Below is a small trained network, with its code and all its weights. Each question gives an input and a target symbol and asks what happens when units are switched off, that is, made to give their printed mean instead of their output.

import numpy as np


def w(rows, s, z=0):
    codes = np.array(rows[::2]) - 128.0
    scale = np.full(codes.shape[1], s)
    scale[-1] = z or s
    return codes * scale


def norm(h):
    return h / np.sqrt((h * h).mean(-1, keepdims=True) + 1e-5)


def f(y):
    return y / 2 * (1 + np.tanh(0.7978845608 * (y + 0.044715 * y**3)))


def softmax(a):
    e = np.exp(a - a.max(-1, keepdims=True))
    return e / e.sum(-1, keepdims=True)


def log_softmax(a):
    a = a - a.max(-1, keepdims=True)
    return a - np.log(np.exp(a).sum(-1, keepdims=True))


def net(x, mask):
    ids = ['ΛΞβδεμσφψω'.index(c) for c in x.split()]
    T = len(ids)
    res = E[ids] + P[:T]
    u = 0
    for l in range(3):
        r = norm(res)
        for j in range(3):
            rows = slice(2 * j, 2 * j + 2)
            q, k, v = (r @ M[l][rows].T for M in (Q, K, V))
            z = softmax(np.where(np.tri(T) > 0, q @ k.T / 2**0.5, -1e9)) @ v
            o = O[l][rows]
            res = res + np.where(mask[u + j], z, o[:, -1]) @ o[:, :-1]
        u += 3
        y = f(norm(res) @ A[l][:, :-1].T + A[l][:, -1])
        res = res + np.where(mask[u : u + 4], y, B[l][:, -1]) @ B[l][:, :-1]
        u += 4
    return log_softmax(norm(res)[-1] @ U[:, :-1].T + U[:, -1])


Q, K, V, O, A, B = {}, {}, {}, {}, {}, {}
E = w([
[49,171,47],'Λ',
[114,112,2],'Ξ',
[89,94,107],'β',
[121,120,182],'δ',
[172,83,81],'ε',
[176,91,170],'μ',
[143,114,178],'σ',
[130,143,83],'φ',
[102,134,74],'ψ',
[112,113,250],'ω',
],0.0086)
P = w([
[179,114,127],'0',
[24,9,39],'1',
[76,147,156],'2',
[144,209,170],'3',
[55,60,86],'4',
[124,89,153],'5',
[145,193,149],'6',
[71,86,106],'7',
],0.012)
Q[0] = w([
[91,5,177],'0.h0',
[138,181,124],'0.h0',
[128,171,158],'0.h1',
[113,186,31],'0.h1',
[111,116,96],'0.h2',
[211,217,99],'0.h2',
],0.022)
K[0] = w([
[94,235,214],'0.h0',
[147,93,27],'0.h0',
[104,120,215],'0.h1',
[111,3,70],'0.h1',
[198,119,140],'0.h2',
[252,111,222],'0.h2',
],0.017)
V[0] = w([
[18,120,207],'0.h0',
[150,7,46],'0.h0',
[89,76,187],'0.h1',
[135,156,135],'0.h1',
[51,108,77],'0.h2',
[156,134,104],'0.h2',
],0.011)
O[0] = w([
[49,200,47,117],'0.h0',
[95,112,255,146],'0.h0',
[110,177,189,138],'0.h1',
[107,141,113,109],'0.h1',
[90,26,105,253],'0.h2',
[146,117,160,122],'0.h2',
],0.0094,0.0046)
A[0] = w([
[139,211,105,214],'0.n0',
[158,137,116,8],'0.n1',
[68,208,154,218],'0.n2',
[120,111,1,123],'0.n3',
],0.016,0.0016)
B[0] = w([
[99,113,247,139],'0.n0',
[119,167,121,119],'0.n1',
[243,61,216,163],'0.n2',
[155,72,236,252],'0.n3',
],0.012,0.011)
Q[1] = w([
[123,175,143],'1.h0',
[115,136,172],'1.h0',
[253,176,158],'1.h1',
[125,120,185],'1.h1',
[111,105,184],'1.h2',
[45,90,181],'1.h2',
],0.017)
K[1] = w([
[111,205,48],'1.h0',
[162,143,166],'1.h0',
[56,125,33],'1.h1',
[138,6,150],'1.h1',
[238,123,204],'1.h2',
[132,157,255],'1.h2',
],0.013)
V[1] = w([
[188,239,195],'1.h0',
[132,132,131],'1.h0',
[74,73,127],'1.h1',
[150,155,129],'1.h1',
[124,154,146],'1.h2',
[118,252,206],'1.h2',
],0.018)
O[1] = w([
[140,119,8,109],'1.h0',
[127,129,138,130],'1.h0',
[41,152,137,201],'1.h1',
[160,120,124,91],'1.h1',
[117,143,116,157],'1.h2',
[77,208,55,254],'1.h2',
],0.017,0.0084)
A[1] = w([
[120,61,181,190],'1.n0',
[55,1,28,133],'1.n1',
[67,52,91,146],'1.n2',
[164,153,196,4],'1.n3',
],0.022,0.0031)
B[1] = w([
[162,192,143,214],'1.n0',
[103,34,251,253],'1.n1',
[102,69,174,220],'1.n2',
[118,107,79,144],'1.n3',
],0.028,0.016)
Q[2] = w([
[115,191,107],'2.h0',
[174,73,3],'2.h0',
[132,145,175],'2.h1',
[188,49,209],'2.h1',
[204,91,75],'2.h2',
[204,93,103],'2.h2',
],0.024)
K[2] = w([
[138,196,127],'2.h0',
[36,74,190],'2.h0',
[90,144,144],'2.h1',
[99,252,150],'2.h1',
[56,97,128],'2.h2',
[25,130,130],'2.h2',
],0.026)
V[2] = w([
[30,126,146],'2.h0',
[177,119,127],'2.h0',
[33,174,143],'2.h1',
[138,102,173],'2.h1',
[183,2,136],'2.h2',
[143,113,211],'2.h2',
],0.026)
O[2] = w([
[73,117,175,3],'2.h0',
[145,124,130,185],'2.h0',
[225,146,147,177],'2.h1',
[137,74,91,149],'2.h1',
[102,5,80,151],'2.h2',
[153,92,205,126],'2.h2',
],0.021,0.023)
A[2] = w([
[167,132,32,136],'2.n0',
[251,91,107,48],'2.n1',
[168,16,167,93],'2.n2',
[191,189,159,2],'2.n3',
],0.024,0.0038)
B[2] = w([
[87,104,201,172],'2.n0',
[149,159,8,194],'2.n1',
[154,120,253,253],'2.n2',
[198,78,173,142],'2.n3',
],0.03,0.022)
U = w([
[55,43,211,118],'Λ',
[128,100,181,92],'Ξ',
[169,169,163,59],'β',
[89,213,124,141],'δ',
[156,120,4,225],'ε',
[14,44,89,190],'μ',
[41,183,120,253],'σ',
[151,62,81,21],'φ',
[235,159,77,17],'ψ',
[148,243,132,45],'ω',
],0.012,0.0026)

Each question gives the input, a string of symbols that net reads in full, and the target symbol t.
The units are the heads (2 rows each of Q, K, V and O) and the neurons (one row each of A and B). Each row of codes is followed by its name. A weight is (code - 128) times the scale printed after its matrix; where a second scale follows, it is the last column's (O, A, B and U).
mask holds one flag per unit, layer by layer, with each layer's heads first. A switched-off unit (its flag False) gives its mean, the last column of its rows in O or B, instead of its output. The means were averaged over made-up inputs and are rounded, as every weight is.
A unit's drop is (log p(t) with every unit on - log p(t) with that unit switched off) / (log p(t) with every unit on - log p(t) with every unit switched off).
The circuit of an input: a set's keep is (log p(t) with only the set's units on - log p(t) with every unit switched off) / (log p(t) with every unit on - log p(t) with every unit switched off). Starting from the 12 units with the biggest drops (on a tie, the unit counted first), units are removed one at a time, each time the one whose removal leaves the highest keep (on an exact tie, the one counted first), for as long as the keep stays at least 0.8.
units of the circuit, in order: the units of the circuit, biggest drop first
most important unit: the unit with the biggest drop
top k neurons: the k neurons with the biggest drops, biggest first
top k neurons in layer l: the k neurons of layer l with the biggest drops, biggest first
which heads matter: for each layer, one digit per head in row order, 1 if its drop is at least 0.15 and else 0, layers parted by /
input ε β Λ, target ψ: top 4 neurons => (1.n1 1.n2 2.n1 1.n0)
input ψ μ ε Λ μ Λ β, target ψ: units of the circuit, in order => (1.n1 2.n1)
input ω μ Ξ ε, target ω: top 2 neurons => (0.n3 1.n2)
input ω ω δ μ, target ω: top 3 neurons in layer 0 => (0.n3 0.n0 0.n2)
input ω Ξ Λ Λ, target ω: which heads matter => 001 / 001 / 001
input σ ε ψ, target μ: which heads matter => 111 / 111 / 011
input ψ Ξ Λ ψ β ψ σ, target ψ: which heads matter => 001 / 011 / 001
input ε μ μ μ, target ε: which heads matter => 101 / 110 / 000
input μ Ξ Λ Λ, target μ: which heads matter => 101 / 110 / 011
input ε ε Λ ω ε φ σ, target ε: top neuron => (1.n1)
input ε μ μ, target ψ: which heads matter => 100 / 001 / 000
input ψ ε ε σ, target ψ: which heads matter => 001 / 001 / 001
input ω Ξ ω, target σ: top 4 neurons => (0.n3 1.n1 1.n2 0.n0)
input μ β Λ Λ β ε μ, target μ: which heads matter => 101 / 110 / 011
input μ ω ε Ξ δ Ξ ε, target μ: which heads matter => 101 / 110 / 011
input ε σ φ, target ψ: most important unit => 1.n1
input σ μ ε ε ε ε φ, target σ: top 3 neurons => (1.n1 0.n3 1.n2)
input μ δ σ δ, target μ: top 3 neurons in layer 1 => (1.n0 1.n1 1.n2)
input ε μ ψ, target ψ: which heads matter => 100 / 000 / 000
input σ Ξ σ δ μ φ ε, target σ: which heads matter => 101 / 111 / 011
input ε Ξ μ, target ψ: top 3 neurons => (1.n1 1.n2 2.n1)
input ε ω ψ σ ε μ δ, target ε: which heads matter => 101 / 100 / 000
input ω μ β, target σ: top neuron => (0.n3)
input σ Λ ε μ, target σ: top 2 neurons => (1.n1 0.n3)
input μ σ ε φ, target μ: top 2 neurons => (1.n0 0.n3)
input μ ε ε ω, target μ: which heads matter => 101 / 110 / 000
input μ ε ε Ξ μ Ξ, target ψ: which heads matter => 100 / 110 / 010
